Here is a tiny trained network, its code and every weight. The questions are about switching its units off for an input and a class, where a switched-off unit gives its printed mean instead of its output.

import numpy as np


def w(rows, s, z=0):
    codes = np.array(rows[::2]) - 128.0
    scale = np.full(codes.shape[1], s)
    scale[-1] = z or s
    return codes * scale


def f(y):
    return np.maximum(y, 0)


def log_softmax(a):
    a = a - a.max(-1, keepdims=True)
    return a - np.log(np.exp(a).sum(-1, keepdims=True))


def net(x, mask):
    res = np.array(x, float).reshape(1, 5) / 4 @ E
    y = f(res @ A[0][:, :-1].T + A[0][:, -1])
    res = res + np.where(mask, y, B[0][:, -1]) @ B[0][:, :-1]
    return log_softmax(res[-1] @ U[:, :-1].T + U[:, -1])


A, B = {}, {}
E = w([
[82,199,220,235,67,103],'x0',
[224,196,60,157,61,80],'x1',
[128,129,128,128,128,128],'x2',
[118,149,38,178,252,58],'x3',
[126,124,125,129,121,125],'x4',
],0.016)
A[0] = w([
[57,122,186,172,150,90,90],'n1',
[186,164,60,183,142,86,44],'n2',
[166,148,54,190,160,65,51],'n3',
[73,119,210,119,133,149,139],'n4',
[125,111,78,122,210,41,141],'n5',
[90,197,204,249,96,94,170],'n6',
[84,164,178,173,87,107,119],'n7',
[66,108,131,124,131,155,33],'n8',
[100,93,189,73,104,246,199],'n9',
[121,134,135,125,123,117,12],'n10',
[83,124,150,173,172,102,106],'n11',
[169,127,90,117,77,183,149],'n12',
[132,188,174,145,96,155,142],'n13',
[142,151,133,117,85,158,66],'n14',
[142,60,95,60,161,211,221],'n15',
[111,113,123,163,175,71,119],'n16',
[200,147,101,115,108,131,89],'n17',
[109,86,130,167,215,61,147],'n18',
[222,191,62,165,133,61,76],'n19',
[88,90,63,85,161,133,156],'n20',
[83,139,150,160,169,31,124],'n21',
[214,154,155,133,66,146,94],'n22',
[215,130,91,72,139,153,229],'n23',
[203,137,102,125,64,129,137],'n24',
[70,126,77,182,207,39,154],'n25',
],0.016,0.011)
B[0] = w([
[121,182,169,179,169,216,179],'n1',
[63,38,228,215,143,39,193],'n2',
[64,31,242,161,169,41,200],'n3',
[67,107,175,238,187,149,190],'n4',
[96,79,147,48,165,190,216],'n5',
[18,223,113,202,55,133,253],'n6',
[50,93,113,187,62,95,194],'n7',
[130,183,108,113,147,219,151],'n8',
[154,46,222,191,205,33,234],'n9',
[126,214,199,133,71,217,128],'n10',
[135,172,112,209,153,217,170],'n11',
[198,85,97,74,69,41,178],'n12',
[123,147,111,146,76,52,180],'n13',
[115,174,85,89,90,46,155],'n14',
[113,30,145,40,208,148,240],'n15',
[137,168,137,172,188,176,175],'n16',
[96,108,78,141,70,64,171],'n17',
[119,98,102,73,192,245,202],'n18',
[142,64,205,154,63,26,220],'n19',
[155,66,81,62,184,100,198],'n20',
[159,176,100,228,163,189,184],'n21',
[104,195,70,115,17,95,188],'n22',
[216,97,83,78,144,51,212],'n23',
[159,154,64,70,38,32,192],'n24',
[127,155,108,125,197,247,227],'n25',
],0.012,0.035)
U = w([
[182,52,201,93,152,85,254],'0',
[62,128,190,198,105,105,201],'1',
[110,103,30,43,180,200,54],'2',
[109,206,35,191,169,203,4],'3',
[242,117,34,43,54,75,126],'4',
[106,216,52,110,6,97,11],'5',
],0.013,0.0092)

Each question gives the input, the list of numbers given to net, and the class t.
The units are the neurons (one row each of A and B). Each row of codes is followed by its name. A weight is (code - 128) times the scale printed after its matrix; where a second scale follows, it is the last column's (A, B and U).
mask holds one flag per neuron, in row order. A switched-off neuron (its flag False) gives its mean, the last column of its row in B, instead of its output. The means were averaged over made-up inputs and are rounded, as every weight is.
A unit's drop is (log p(t) with every unit on - log p(t) with that unit switched off) / (log p(t) with every unit on - log p(t) with every unit switched off).
unit that matters most: the unit with the biggest drop
top k neurons: the k neurons with the biggest drops, biggest first
drop of u: that unit's drop, to one decimal
input [4,0,6,6,8], class 3: unit that matters most -> n25
input [-6,0,0,5,-3], class 2: top 3 neurons -> n9, n25, n18
input [-5,0,-2,5,3], class 2: top 3 neurons -> n9, n25, n18
input [0,3,5,2,3], class 0: top 2 neurons -> n6, n7
input [0,4,-5,-8,-3], class 4: top 2 neurons -> n6, n12
input [0,1,-4,-6,-1], class 4: top 2 neurons -> n6, n3
input [-4,-8,-2,1,-7], class 2: top 3 neurons -> n19, n3, n2
input [-2,1,-4,6,3], class 0: top 3 neurons -> n3, n2, n19
input [-6,1,8,-4,-8], class 4: top 2 neurons -> n3, n2
input [0,-8,5,-1,-3], class 0: top 2 neurons -> n6, n9
input [3,1,-8,-5,-8], class 5: drop of n22 -> 0.1
input [-1,3,-1,2,8], class 0: drop of n6 -> 0.6
input [0,3,8,-2,-5], class 4: drop of n6 -> 0.3
input [0,-1,1,4,7], class 2: drop of n6 -> 0.2
input [0,2,-5,-7,-8], class 4: unit that matters most -> n6
